[ 14 -19  55 -56  -7  48 -29] value -29

[[ -6  -7  -6 -12  -1  -9   0]
 [ -9 -10  -9 -15  -3 -12  -2]
 [-15 -19 -14 -42  11 -28  16]] value 0

[[-22 -17  26 -23]
 [-54 -52  55 -55]
 [-33 -26  35 -33]] value -23

[[-10  -8  -4 -13 -12 -15  -5]
 [-22 -18  -2 -34 -33 -42  -7]] value -5

[[  0  -3  -4   0  -8  -6]
 [ -8 -14 -21   9 -16  27]
 [ -6 -13 -28   3  -4  45]] value -6

[ 33 -56 -13  18] value 18
---
[ 0.19  0.03 -0.07  0.19 -0.13 -0.11] ans = -0.11, 0.19

[-0.42  0.06 -1.51 -1.72  1.26  0.79] ans = 0.79, -0.42

[[ 0.297  0.168  1.324 -0.258  1.013]
 [ 0.086  0.335 -1.981  1.187 -1.347]] ans = 1.013, 0.086

[[ 136.30 -185.88   61.69  120.48  -64.73  207.19]
 [ 148.92   47.94   10.83  -33.33   33.39   50.74]
 [-124.05   -7.94 -177.25 -138.31   -7.95  -89.21]] ans = 207.19, -124.05

[-1.55  0.06 -0.06  0.09  1.05  0.93] ans = 0.93, -1.55

[-1.3  1.8 -0.7 -0.3 -0.9] ans = -0.9, -1.3
---
[[86, 60, 79, 44, 59, 48], [16, 64, 78, 58, 68, 56], [16, 59, 45, 64, 61, 63]] result: 56
[[3700, 3782, 3930, 3276], [5509, 2797, 4895, 3871], [7763, 1692, 5515, 5776]] result: 3871
[[776, 452, 405, 559, 272, 752], [264, 200, 803, 384, 787, 618], [203, 855, 434, 769, 190, 663]] result: 618
[[209, 81, 40, 34, 73], [46, 94, 122, 96, 107], [39, 100, 97, 72, 131]] result: 107
[[273, 465, 371, 130, 562, 408], [143, 455, 637, 894, 322, 258], [252, 487, 644, 435, 260, 508]] result: 258
[[25, 32, 22, 25, 9], [25, 46, 21, 18, -23], [16, 32, 18, -34, -19]] result: -23
[[-7, 25, -6, -28, -10, -8, -9], [-12, -3, 10, -14, -9, -12, -14], [-12, 38, 9, 36, -12, -11, -12]] result: -14
[[5915, 6142, 3116, 7649, 7754, 5793, 5210], [6536, 6605, 6621, 5972, 6250, 6917, 6475], [5971, 7806, 5240, 4241, 5954, 6386, 6607]] result: 6475
[[108, 65, 125, 143, 128, 145], [122, 82, 175, 81, 144, 81], [215, 241, 251, 118, 148, 45]] result: 81
---
300	469	648	632	135	198
608	568	441	775	689	615
-> 648

54	33	49	56	43	43
55	21	69	76	59	76
-> 49

-45	-45	-47	-46	-46	-46	-28
-45	-45	-46	-46	-48	-48	27
-> -47

7165	5635	8792	1464	2328
3237	4859	1448	9232	8331
-> 8792

155	175	21	81
155	115	198	227
-> 21

-405	-336	248	16	-361	-236	644
131	-351	-552	-178	-614	-306	-942
-> 248

619	775	820	553	451
558	180	116	211	915
-> 820
---
[1 8 8 5] ==> 1
[50 63 31 74 93 23] ==> 50
[53 80 13 58 66 42] ==> 53
[84 43 54 37 10 65 23] ==> 84
[95 18 27 75] ==> 95
[1343 6007 3748 8992] ==> 1343
[-979 -143  111  896  237] ==> -979
[1118 7513 1629 6850 8050] ==> 1118
[236 247  41 213] ==> 236
[537  80 221 836] ==> 537
---
1733,8198,6635,1158,9476,6137 result: 1733, 6137

26,23,34,47,56,19,38
36,59,43,38,23,58,41
51,75,44,24,31,38,62
result: 26, 62

19,-518,624,470 result: 19, 470

100,32,224,98,59 result: 100, 59

3246,7826,6912,8303 result: 3246, 8303

54,10,40,50,74,95 result: 54, 95

-18,-11,25,-36 result: -18, -36
---
7	4	53	-30	28	40 out 4
0	-30	-40	-48 out -30
56	-24	25	21 out -24
-4	54	-5	27	25 out 54
13	-45	-10	3	14	-59	-35 out -45
18	48	-4	5	31	-13	-19 out 48
---
[[-26  -6  -8   2 -17  46   7]
 [  4 -16  41  11   9 -22   1]
 [-38   0 -37 -13  21 -40  -4]] => 7

[[  8 -34  -7 -13   9  -1]
 [ 28  11  18 -25  43  14]
 [  2 -31  19 -14  18  -6]] => -1

[[  8   2  19 -20  30  30  22]
 [-21 -16 -19  -5  10   1  11]
 [ 25 -29  52 -17 -41  28 -26]] => 22

[[-17  -3   2 -47  -3   4 -16]
 [ -4  -3   0 -27  -6  -2  -9]
 [-14  -1   2 -40  -1   6 -14]] => -16

[[ -8 -14   5 -11]
 [ 57  24  42  55]
 [ 19   5  36 -14]] => -11

[[-43  37  21  -9  -1  12]
 [ 26 -18 -29   0  14  -8]
 [ -2 -19 -22  15  10  -5]] => 12

[[  9   1 -10  -1 -18  13]
 [-40   1  12  36  -6   6]
 [ 18  -3  36 -43 -33 -12]] => 13

[[ 14 -23  -4 -46  39   5]
 [ 16 -23  15 -16  20  -6]
 [ -6 -18 -23 -37  18   4]] => 5
---
 52   26  -15   50
-30   41  -27   24
>> 52, 24

 12   28   10   52  -54  -23
-18   11    8   -5  -40  -18
>> 12, -18

-57   31  -32    2  -29
-47  -10    6   -8   54
>> -57, 54

41  -4   6  44  32  30 >> 41, 30

 56  -12  -46   19   12 >> 56, 12

 -2   25  -40   44   12 >> -2, 12
---
0,-28,13,-3,-3,-24
30,-8,50,-15,8,-2
1,4,-9,7,-12,28
⇒ -9

5,-1,32,-37,35,4,-42
1,45,-35,28,-47,-13,7
-29,21,-36,-28,24,23,20
⇒ -36

10,7,-12,-45
0,1,-1,21
20,51,47,10
⇒ 47

-32,22,-21,25,-31,45,-43
-5,-16,9,-6,-13,6,-12
-11,6,5,-11,3,-16,15
⇒ 5

15,9,12,21,7
-16,22,8,-46,3
-4,-20,-7,-6,-14
⇒ -7

33,-29,-19,3,-13,8,12
-33,53,-5,-10,-13,18,-30
42,-31,-28,24,1,-16,54
⇒ -28

0,0,0,0,0,11,36
0,0,0,0,1,5,25
2,9,40,41,48,49,50
⇒ 40

40,12,25,-22,33,-45,4
-26,-12,-16,10,-25,16,-22
-30,-11,-12,4,-23,18,-18
⇒ -12

-1,22,-10,6,6,9
47,37,-8,-7,15,22
-24,26,6,13,-13,22
⇒ 6
